Here is a tiny trained network, its code and every weight. The questions are about switching its units off for an input and a target symbol, where a switched-off unit gives its printed mean instead of its output.

import numpy as np


def w(rows, s, z=0):
    codes = np.array(rows[::2]) - 128.0
    scale = np.full(codes.shape[1], s)
    scale[-1] = z or s
    return codes * scale


def f(y):
    return y / 2 * (1 + np.tanh(0.7978845608 * (y + 0.044715 * y**3)))


def softmax(a):
    e = np.exp(a - a.max(-1, keepdims=True))
    return e / e.sum(-1, keepdims=True)


def log_softmax(a):
    a = a - a.max(-1, keepdims=True)
    return a - np.log(np.exp(a).sum(-1, keepdims=True))


def net(x, mask):
    ids = ['γεζηλξψ'.index(c) for c in x.split()]
    T = len(ids)
    res = E[ids] + P[:T]
    u = 0
    for l in range(2):
        q, k, v = (res @ M[l].T for M in (Q, K, V))
        z = softmax(np.where(np.tri(T) > 0, q @ k.T / 2**0.5, -1e9)) @ v
        res = res + np.where(mask[u], z, O[l][:, -1]) @ O[l][:, :-1]
        u += 1
        y = f(res @ A[l][:, :-1].T + A[l][:, -1])
        res = res + np.where(mask[u : u + 16], y, B[l][:, -1]) @ B[l][:, :-1]
        u += 16
    return log_softmax(res[-1] @ U[:, :-1].T + U[:, -1])


Q, K, V, O, A, B = {}, {}, {}, {}, {}, {}
E = w([
[149,30,146,171,208,210,151],'γ',
[185,89,167,24,192,130,169],'ε',
[94,74,128,238,85,78,102],'ζ',
[65,252,138,97,111,178,48],'η',
[225,42,84,97,31,100,86],'λ',
[45,78,100,130,31,167,144],'ξ',
[161,123,192,140,247,202,112],'ψ',
],0.016)
P = w([
[117,113,103,121,151,134,157],'0',
[135,55,144,90,97,95,88],'1',
[181,178,124,140,109,166,129],'2',
[108,137,82,134,118,138,185],'3',
[86,44,146,104,117,87,57],'4',
[192,187,167,169,96,178,143],'5',
[116,140,74,135,96,132,174],'6',
[6,104,156,146,131,66,58],'7',
[203,193,210,200,79,191,160],'8',
[115,160,61,138,101,111,167],'9',
],0.018)
Q[0] = w([
[16,148,205,160,108,120,59],'L0H0',
[90,88,254,191,223,15,65],'L0H0',
],0.0075)
K[0] = w([
[90,30,56,85,235,102,85],'L0H0',
[47,95,76,66,112,39,1],'L0H0',
],0.0083)
V[0] = w([
[179,66,236,16,185,255,239],'L0H0',
[47,136,137,227,52,140,201],'L0H0',
],0.0031)
O[0] = w([
[115,92,222,176,87,103,152,255],'L0H0',
[109,17,164,99,21,255,201,83],'L0H0',
],0.0092,0.0076)
A[0] = w([
[128,118,86,102,172,159,86,83],'L0N0',
[142,195,139,91,142,180,161,99],'L0N1',
[148,133,82,136,103,123,82,100],'L0N2',
[122,85,80,44,160,110,124,96],'L0N3',
[99,177,147,143,128,80,161,95],'L0N4',
[142,165,82,170,60,145,91,109],'L0N5',
[71,108,150,120,168,136,159,74],'L0N6',
[132,107,10,137,128,116,190,77],'L0N7',
[170,138,77,145,108,188,133,48],'L0N8',
[141,193,165,64,133,120,172,103],'L0N9',
[136,113,171,129,106,132,73,58],'L0N10',
[107,96,109,108,64,102,122,1],'L0N11',
[188,125,127,77,141,109,108,48],'L0N12',
[216,152,100,115,125,151,153,94],'L0N13',
[133,130,126,124,159,129,182,94],'L0N14',
[138,69,165,107,118,124,122,53],'L0N15',
],0.013,0.0062)
B[0] = w([
[185,88,146,120,158,164,224,131],'L0N0',
[131,183,95,163,109,41,25,202],'L0N1',
[76,138,168,123,66,179,120,130],'L0N2',
[33,129,174,195,202,168,179,215],'L0N3',
[150,15,115,128,86,199,146,180],'L0N4',
[124,57,134,165,161,168,242,200],'L0N5',
[130,108,14,90,39,136,131,190],'L0N6',
[184,165,139,123,4,50,35,163],'L0N7',
[128,185,162,193,211,54,168,140],'L0N8',
[116,145,123,253,119,95,137,253],'L0N9',
[108,89,99,54,109,126,93,183],'L0N10',
[121,190,150,137,127,168,55,148],'L0N11',
[50,141,123,147,115,118,187,184],'L0N12',
[71,51,255,95,37,95,128,192],'L0N13',
[67,174,155,153,101,192,139,177],'L0N14',
[69,150,98,143,54,93,116,226],'L0N15',
],0.0067,0.0052)
Q[1] = w([
[10,160,71,158,203,97,162],'L1H0',
[154,200,253,167,130,143,224],'L1H0',
],0.0062)
K[1] = w([
[84,56,106,104,179,159,1],'L1H0',
[142,143,160,199,99,177,111],'L1H0',
],0.0094)
V[1] = w([
[2,167,141,80,120,72,182],'L1H0',
[119,239,181,31,170,168,91],'L1H0',
],0.0059)
O[1] = w([
[249,141,144,123,36,116,158,165],'L1H0',
[120,65,192,191,93,162,130,3],'L1H0',
],0.015,0.0059)
A[1] = w([
[156,71,155,228,106,125,116,80],'L1N0',
[54,85,148,111,150,111,159,152],'L1N1',
[91,109,151,112,149,221,170,121],'L1N2',
[184,96,96,80,119,113,75,174],'L1N3',
[126,158,149,177,158,42,74,61],'L1N4',
[104,152,110,113,155,194,191,206],'L1N5',
[224,101,131,128,148,170,165,103],'L1N6',
[179,116,140,145,248,111,193,141],'L1N7',
[111,44,148,142,132,161,119,99],'L1N8',
[169,95,137,130,120,98,104,119],'L1N9',
[134,110,145,136,118,47,83,120],'L1N10',
[205,219,145,127,204,217,150,2],'L1N11',
[135,112,142,17,130,170,172,19],'L1N12',
[140,216,86,146,135,208,104,83],'L1N13',
[113,147,86,122,95,81,176,109],'L1N14',
[82,145,160,71,142,116,19,78],'L1N15',
],0.014,0.0072)
B[1] = w([
[93,148,74,67,203,94,153,225],'L1N0',
[216,112,107,172,128,159,87,231],'L1N1',
[177,104,45,18,144,82,85,183],'L1N2',
[83,174,198,118,107,158,206,205],'L1N3',
[207,63,116,71,69,177,152,228],'L1N4',
[194,177,82,125,27,116,111,225],'L1N5',
[254,55,17,125,88,94,51,149],'L1N6',
[18,176,144,158,84,54,176,243],'L1N7',
[67,116,207,145,109,79,61,158],'L1N8',
[119,175,135,126,120,135,111,182],'L1N9',
[162,218,156,114,186,177,86,251],'L1N10',
[5,43,139,54,171,106,96,147],'L1N11',
[169,30,159,154,107,195,147,141],'L1N12',
[139,93,155,200,149,151,77,164],'L1N13',
[104,71,134,127,212,184,126,254],'L1N14',
[143,91,25,171,190,125,180,181],'L1N15',
],0.0091,0.0078)
U = w([
[156,178,159,99,86,116,151,135],'γ',
[105,122,120,214,74,71,250,147],'ε',
[127,102,64,114,201,132,187,2],'ζ',
[95,79,131,105,59,57,67,155],'η',
[103,22,150,119,42,159,208,146],'λ',
[175,91,38,104,50,117,133,44],'ξ',
[162,101,135,255,113,144,74,245],'ψ',
],0.0071,0.0035)

Each question gives the input, a string of symbols that net reads in full, and the target symbol t.
The units are the heads (2 rows each of Q, K, V and O) and the neurons (one row each of A and B). Each row of codes is followed by its name. A weight is (code - 128) times the scale printed after its matrix; where a second scale follows, it is the last column's (O, A, B and U).
mask holds one flag per unit, layer by layer, with each layer's heads first. A switched-off unit (its flag False) gives its mean, the last column of its rows in O or B, instead of its output. The means were averaged over made-up inputs and are rounded, as every weight is.
A unit's drop is (log p(t) with every unit on - log p(t) with that unit switched off) / (log p(t) with every unit on - log p(t) with every unit switched off).
The circuit of an input: a set's keep is (log p(t) with only the set's units on - log p(t) with every unit switched off) / (log p(t) with every unit on - log p(t) with every unit switched off). Starting from the 12 units with the biggest drops (on a tie, the unit counted first), units are removed one at a time, each time the one whose removal leaves the highest keep (on an exact tie, the one counted first), for as long as the keep stays at least 0.8.
circuit, biggest first: the units of the circuit, biggest drop first
most important unit: the unit with the biggest drop
k most important neurons: the k neurons with the biggest drops, biggest first
top k neurons in layer l: the k neurons of layer l with the biggest drops, biggest first
input ξ ε η, target ψ: circuit, biggest first -> [L1N13]
input ε ε ε ε γ ε ε ε ε ξ, target λ: top 3 neurons in layer 1 -> [L1N14; L1N10; L1N7]
input ε ε η η λ γ ξ, target λ: circuit, biggest first -> [L1N14; L0H0]
input ε λ γ ξ ε ξ ε ε ζ ε, target ζ: circuit, biggest first -> [L1H0; L1N14]
input ε ε ζ η η, target γ: circuit, biggest first -> [L1H0; L1N3; L0N3; L1N10]
input γ ε γ ε, target ξ: 4 most important neurons -> [L1N5; L0N14; L1N1; L1N2]
input ε ξ ε ε ε ψ ζ, target ζ: circuit, biggest first -> [L1N0; L1N14]
input ζ ψ ξ γ λ η ε ψ, target ε: 3 most important neurons -> [L0N0; L1N7; L0N10]
input ε ψ ψ ε, target η: 2 most important neurons -> [L1N2; L1N8]
input ξ γ γ ε ψ ε ε ε η ε, target ψ: 4 most important neurons -> [L0N7; L0N3; L1N1; L0N13]
input η ε ε ε ε ψ, target ζ: circuit, biggest first -> [L1N0; L1H0]
input λ ε λ ψ ζ ε ε γ, target ξ: circuit, biggest first -> [L0H0; L1N5; L1N2; L0N0]
input ε ε ξ ξ η ψ γ η λ, target λ: circuit, biggest first -> [L0N13; L0N5]
input ε η η ε, target ψ: top 2 neurons in layer 0 -> [L0N13; L0N7]
input γ ξ ξ ξ γ, target λ: most important unit -> L0H0
input η λ ε ψ ε, target ε: 3 most important neurons -> [L0N3; L1N7; L0N0]
input ε ε ε γ γ η γ ε ξ, target ξ: 2 most important neurons -> [L0N5; L1N2]
input ζ γ ε γ ε, target ζ: top 2 neurons in layer 0 -> [L0N3; L0N12]
input ψ ε ε ε γ ε ε ξ, target ζ: circuit, biggest first -> [L1N15; L1H0]
input γ ξ ψ ε ξ ε ξ ε, target λ: 2 most important neurons -> [L1N12; L0N6]
input η η η ε ξ ε η γ, target λ: top 2 neurons in layer 0 -> [L0N6; L0N9]
